[[ -1 -12  19  16  18   6]
 [ 27 -16  12  14 -21   2]
 [-10  14 -13 -15  12  -3]] >> -15

[[ -8 -15  18  -5  32 -35]
 [ -9  11  -5  -4 -22  36]
 [ -8 -23  11  -7  -8  18]] >> -7

[[ -6  -3 -16  27   9 -11  -6]
 [ -6  -3   3 -21  28  13  -5]
 [ 25  -7 -16  20 -21 -17   3]] >> -21

[[  3   4  -4   0   6]
 [ 24  -7  18  -8 -27]
 [-13   7   2   5  11]] >> 2

[[  7   4 -25 -24]
 [ 19  27 -27 -15]
 [ 12 -13  -6 -27]] >> -13

[[ 34 -36  27  14 -10 -15  -4]
 [ -1   1   0   2  -1   4   0]
 [ -7  -7 -26   1  -3   8  -5]] >> -3

[[-35   0 -18 -10]
 [ 15   0  22  35]
 [ -7   0 -13  -3]] >> 0

[[-11 -23  11  -4 -18]
 [  6  16 -12   2 -16]
 [ 28   6  -4  15   0]] >> -4
---
[[  4  11   6  26 -14   7  27]
 [-17  12 -22   5 -20  23 -24]] => 23

[[ 11  -7  17  -4  25  11]
 [  9 -16 -27  26 -26  26]
 [ -6 -12  17  -7  19 -25]] => -26

[[ 11 -13  17 -32]
 [ 17  18  -3 -17]] => -3

[[ 23  -7 -21  11 -13]
 [ -2  -7 -12  -4 -11]
 [ 13 -17 -24  28  -9]] => -4

[[ -5 -32   0  22]
 [ -1  33  -2  -4]
 [ -3  20   2   9]] => -2

[[ -7 -24 -10  16 -32 -20  -3]
 [-18  22  -5  18   2  24  26]] => 24

[[-15 -21  13  24]
 [-12 -12 -16  33]
 [ 34  12 -18  20]] => -16

[[-24 -37   0  23]
 [-24 -36   4  28]] => 4

[[ -9  -6   6  -5   9  13]
 [  5  28  -6  -6 -12 -29]] => -12

[[-12 -29  17 -18   5 -20]
 [-19  19   3  -1 -15  -3]
 [-10  -7  -3  33 -25  14]] => -15
---
34	67	22	61	96	9	47 | 67
74	57	91	1	97	38	66 | 57
-65	784	894	-915	942 | 784
46	8	96	56	24 | 8
4	96	53	1	32 | 96
400	216	328	614	851 | 216
---
[[  9  20  17  -7   6   3 -24]
 [-37 -19 -16  -3  18 -14 -14]
 [ -1 -18 -18   3  12  -6  19]] --> 20

[[-12 -14  17 -16   0]
 [ -4  -2  11   1   2]
 [ 24 -34  -1 -31 -11]] --> -14

[[-20  -7  -2   6   2]
 [-32  16  19  -5   6]
 [-35   5   2  -8   1]] --> -7

[[  2  -1 -28 -35   1   2  -1]
 [ -4  -3  12  12  -1   0   1]
 [  2   8  -9  -7  -1   1   1]] --> -1

[[-14 -12   0  13  17   3]
 [  6  -6 -11   1  13  32]
 [-10  -1  -1   1  -9  13]] --> -12

[[  0  -1   1   0  -5   0 -28]
 [  2  -2   7   1   0   1 -19]
 [ -2  -4  -2  -2  -6  -1   4]] --> -1

[[ -8  19  11 -14]
 [ 35 -27 -31 -19]
 [-15  14 -15  -1]] --> 19
---
[[ 98 138  51 253 194  93 143]
 [155 123 100 150 144 254 117]
 [137 175  99 133  92 124 105]] ==> 124

[[ 11  23  32 -11   4  28 -33]
 [  1 -40 -28  14 -34 -45  11]
 [-10 -20 -43 -11  32   9  24]] ==> 9

[[6148 2137 5752 1821 2782 6945]
 [3585 3621 5192 2350 3018 3222]
 [5590 1141 4518 7911 2754 1697]] ==> 2754

[[ 47 184 135  90]
 [243 109   4  79]
 [187 117  59  99]] ==> 59

[[-943  234 -761  158  667]
 [ 188  831 -555  667   36]
 [-455   53 -507  585  214]] ==> 585

[[5 7 2 5]
 [3 8 1 4]
 [6 3 5 7]] ==> 5
---
[36, 35, 30, 16, -20, -36] → -36
[5, 4, 3, -13, 0, -3, 28] → 28
[-34, 7, -15, -15, 1, -3, -7] → -7
[12, 6, -14, -18, -28, -6, -21] → -21
[-20, 19, 12, -7, 16, -28] → -28
[16, 33, -9, 20, 29, -33, -8] → -8
[11, 17, 32, -37, -13, 8, 28] → 28
[-13, -11, 19, 32, 36, -30, 22] → 22
[2, 4, 33, -20] → -20
---
[113  50  69  61 242 125 118] yields 61, 242

[[-39 -28  31   8  25]
 [-22 -26  19   9  42]
 [-17 -32  21 -20   8]] yields 19, 42

[3 7 4 5 1] yields 4, 7

[8256 7358 9560 7769 1815] yields 9560, 9560

[743 778 566 616 184] yields 566, 778

[908 215 476 579 557 514 363] yields 579, 908

[93 58 44 36 19 73 35] yields 36, 93

[40 29 83 20 52 52 82] yields 20, 83
---
array([[-1.156, -1.875,  0.233,  0.150, -0.233],
       [-0.065,  0.141,  0.901,  1.408,  0.653],
       [ 0.285,  0.221,  0.743,  0.499, -0.290]])	-0.065

array([[-0.13, -0.12,  0.18, -0.13,  0.03, -0.16, -0.13],
       [ 0.10, -0.23,  0.16,  0.00, -0.09,  0.00,  0.10]])	0.10

array([[-0.19,  0.00,  0.06, -0.18, -0.16, -0.16],
       [-0.11,  0.13, -0.11, -0.10, -0.03, -0.19],
       [-0.10,  0.18, -0.12, -0.12,  0.10, -0.21]])	-0.11

array([[ 0.324,  0.582, -0.973, -2.094, -0.485, -1.225],
       [ 1.215,  1.359,  0.811,  0.752,  0.186, -0.206]])	1.215

array([[ 1.8,  0.0,  0.7, -2.0, -0.7, -1.6],
       [-1.8, -0.3, -1.2,  0.4, -2.2,  0.7]])	-1.8

array([[ -1.255,  14.272,  -8.956,  20.600,  20.460],
       [ -2.556,  16.298, -15.820,  19.127,  18.761]])	-2.556

array([[ 0.950,  0.396, -1.873,  0.994, -0.460,  1.856,  0.298],
       [ 0.713,  0.487,  1.596,  1.039,  0.355, -0.356,  0.396],
       [ 1.626,  0.241,  2.276,  1.321,  1.636, -0.316, -0.676]])	0.713
---
array([ 2, 34, 32, 11,  3,  2,  6]) | 3
array([ 29,  19, -22,  37]) | 19
array([-20,   2,  19,  -1,   5, -32]) | -1
array([ 0, 24, 32, 21]) | 24
array([ -6,  31,  32, -20, -26, -24]) | -20
array([ 23, -10, -34, -13, -31,   2,   4]) | -31
array([ 28,   8,  -1, -17,  34,  19]) | -17
array([ 11,  -6, -13,  -1, -31, -18,  -3]) | -31
---
[-1.85  0.25 -1.94  1.91 -1.04  0.00]: 0.00
[ 0.6  1.8  0.4 -1.0  1.4]: 1.4
[-0.092 -0.040  0.163 -0.043 -0.096 -0.130]: -0.130
[ 0.037  0.151 -0.173 -0.144]: -0.144
[ 116.6 -107.4  135.2   70.3]: 70.3
[ 15.774   3.037  -7.484 -11.429 -16.798  -2.303]: -2.303
[ 68.8 133.9 -95.8   0.5]: 0.5
[ 0.90 -0.29 -1.12  0.07]: 0.07
[ -5.070 -11.400  11.112 -15.554   2.614]: 2.614
---
[[ -1  -3   1   1  -1  -2  -2]
 [-15  12  -5  21 -33 -20 -24]
 [ 21 -30   0  26  -6  18   8]] out -2

[-27   9   0  15 -19  -5 -13] out -13

[[ -1  36  16   2   0   0   0]
 [-16  -1   1  12  34  29   7]
 [ 20  37  18   2   0   0  -1]] out 0

[-37 -14  27 -14  28  23] out 23

[ 24 -15 -33  28  12 -30 -29] out -29

[ 28  -8 -10   5 -13] out -13

[[  6   1   9  14  -8   2]
 [-14  34   2  25 -25   5]] out 2

[ 31  -1   2 -26] out -26
---
[27 -4 -5  8] yields -5
[-20 -36  -2  -4 -27] yields -2
[-32  -2  21 -24   2] yields 21
[-37   6   9  32] yields 9
[ -5  21  -4 -19  -5  32] yields -4
[  4  15 -19  -6   6  28  27] yields -19
